Below are the code and all the weights of a small trained network. Each question names an input and a class and asks about switching units off, where a switched-off unit gives its printed mean instead of its output.

import numpy as np


def w(rows, s, z=0):
    codes = np.array(rows[::2]) - 128.0
    scale = np.full(codes.shape[1], s)
    scale[-1] = z or s
    return codes * scale


def norm(h):
    return h / np.sqrt((h * h).mean(-1, keepdims=True) + 1e-5)


def f(y):
    return y / 2 * (1 + np.tanh(0.7978845608 * (y + 0.044715 * y**3)))


def log_softmax(a):
    a = a - a.max(-1, keepdims=True)
    return a - np.log(np.exp(a).sum(-1, keepdims=True))


def net(x, mask):
    res = np.array(x, float).reshape(1, 8) / 4 @ E
    u = 0
    for l in range(2):
        y = f(norm(res) @ A[l][:, :-1].T + A[l][:, -1])
        res = res + np.where(mask[u : u + 5], y, B[l][:, -1]) @ B[l][:, :-1]
        u += 5
    return log_softmax(norm(res)[-1] @ U[:, :-1].T + U[:, -1])


A, B = {}, {}
E = w([
[46,138,255,43,172,141,152,171,144,146,109],'x0',
[132,116,83,142,108,121,209,123,150,142,111],'x1',
[51,125,170,93,32,254,107,165,215,83,167],'x2',
[224,81,9,28,197,111,99,87,150,179,85],'x3',
[157,117,113,97,91,119,181,119,124,165,131],'x4',
[182,117,132,103,132,112,156,71,153,81,93],'x5',
[123,151,136,177,171,165,141,69,130,122,151],'x6',
[168,146,101,37,86,90,138,111,124,108,96],'x7',
],0.0089)
A[0] = w([
[169,17,104,80,92,160,134,139,189,182,69,56],'0.n1',
[96,78,47,55,169,208,71,115,166,121,199,98],'0.n2',
[82,81,97,214,147,68,79,214,150,106,226,250],'0.n3',
[179,179,131,254,55,97,123,149,55,87,176,208],'0.n4',
[140,120,145,129,152,74,127,100,135,79,89,139],'0.n5',
],0.0063,0.0016)
B[0] = w([
[111,1,117,21,146,191,123,65,156,128,140,191],'0.n1',
[93,102,119,68,140,95,180,95,56,86,48,199],'0.n2',
[113,45,60,58,152,136,84,77,90,132,73,229],'0.n3',
[137,97,112,80,51,189,149,14,133,184,112,254],'0.n4',
[109,76,196,92,20,101,151,88,66,138,69,147],'0.n5',
],0.0087,0.0056)
A[1] = w([
[123,150,201,117,149,199,140,107,153,140,106,35],'1.n1',
[84,131,195,91,253,56,200,150,41,206,70,169],'1.n2',
[178,118,4,111,186,83,128,96,93,97,144,56],'1.n3',
[253,97,71,127,226,54,62,123,186,183,128,4],'1.n4',
[55,136,171,106,123,112,163,163,167,102,210,12],'1.n5',
],0.0071,0.002)
B[1] = w([
[116,92,191,99,111,78,181,157,123,166,129,159],'1.n1',
[29,81,33,72,173,105,151,96,174,63,168,254],'1.n2',
[238,94,166,182,167,144,31,182,186,152,35,232],'1.n3',
[249,218,164,243,92,153,193,198,24,126,104,201],'1.n4',
[144,179,179,166,229,167,186,150,254,203,66,166],'1.n5',
],0.0097,0.0057)
U = w([
[109,103,99,89,153,88,119,51,77,135,84,167],'0',
[1,97,129,82,82,110,146,84,164,48,220,3],'1',
[152,181,217,171,159,127,111,239,157,162,72,253],'2',
],0.0072,0.00061)

Each question gives the input, the list of numbers given to net, and the class t.
The units are the neurons (one row each of A and B). Each row of codes is followed by its name. A weight is (code - 128) times the scale printed after its matrix; where a second scale follows, it is the last column's (A, B and U).
mask holds one flag per neuron, layer by layer. A switched-off neuron (its flag False) gives its mean, the last column of its row in B, instead of its output. The means were averaged over made-up inputs and are rounded, as every weight is.
A unit's drop is (log p(t) with every unit on - log p(t) with that unit switched off) / (log p(t) with every unit on - log p(t) with every unit switched off).
The circuit of an input: a set's keep is (log p(t) with only the set's units on - log p(t) with every unit switched off) / (log p(t) with every unit on - log p(t) with every unit switched off). Starting from all 10 units, units are removed one at a time, each time the one whose removal leaves the highest keep (on an exact tie, the one counted first), for as long as the keep stays at least 0.8.
units of the circuit, in order: the units of the circuit, biggest drop first
top k neurons: the k neurons with the biggest drops, biggest first
top k neurons in layer l: the k neurons of layer l with the biggest drops, biggest first
drop of u: that unit's drop, to one decimal
input [-8,-2,-5,6,0,1,1,-5], class 2: top 2 neurons in layer 1 => (1.n4, 1.n3)
input [6,2,-5,-3,-4,-7,1,2], class 1: units of the circuit, in order => (1.n2)
input [1,0,-7,-8,1,-7,1,6], class 1: top 2 neurons in layer 1 => (1.n3, 1.n2)
input [2,7,-2,0,0,3,-1,2], class 1: units of the circuit, in order => (0.n3, 1.n2, 0.n4)
input [5,-7,-4,-7,-4,7,4,1], class 1: top 3 neurons => (1.n2, 1.n3, 1.n4)
input [-7,5,0,3,2,-3,0,-7], class 2: top 2 neurons in layer 1 => (1.n3, 1.n2)
input [-7,8,-2,7,8,-7,-8,7], class 2: top 2 neurons in layer 0 => (0.n4, 0.n3)
input [-6,3,-4,1,-7,6,7,-2], class 2: units of the circuit, in order => (1.n3, 1.n4)
input [4,-2,7,-3,1,-4,-3,6], class 2: units of the circuit, in order => (1.n5, 1.n2)
input [-6,-1,-2,8,-2,-1,2,-3], class 2: units of the circuit, in order => (1.n4, 1.n3)
input [-4,-3,6,2,-8,-5,-8,-8], class 0: top 3 neurons => (0.n3, 0.n2, 1.n2)
input [-5,-2,-2,-8,0,-8,0,-8], class 0: top 3 neurons => (0.n3, 1.n2, 0.n4)
input [2,2,6,-8,0,5,3,-2], class 2: top 2 neurons => (1.n5, 1.n2)
input [4,-4,3,6,5,0,3,-1], class 1: top 3 neurons in layer 1 => (1.n2, 1.n4, 1.n3)
input [-4,6,-5,1,-4,2,-2,-3], class 2: units of the circuit, in order => (1.n3)
input [-7,-8,-3,1,1,3,5,-5], class 2: top 2 neurons in layer 0 => (0.n1, 0.n2)
input [-5,-8,-2,7,-1,-1,-6,8], class 2: units of the circuit, in order => (1.n4, 1.n3)
input [7,3,-6,-2,-7,2,0,3], class 1: drop of 1.n2 => 0.3
input [-4,-7,-8,7,-4,7,0,-7], class 2: top 2 neurons => (1.n4, 1.n3)
input [8,6,-4,-2,3,8,-3,-8], class 1: drop of 1.n2 => 0.6
input [5,6,2,4,-5,-6,1,8], class 1: top neuron => (0.n3)
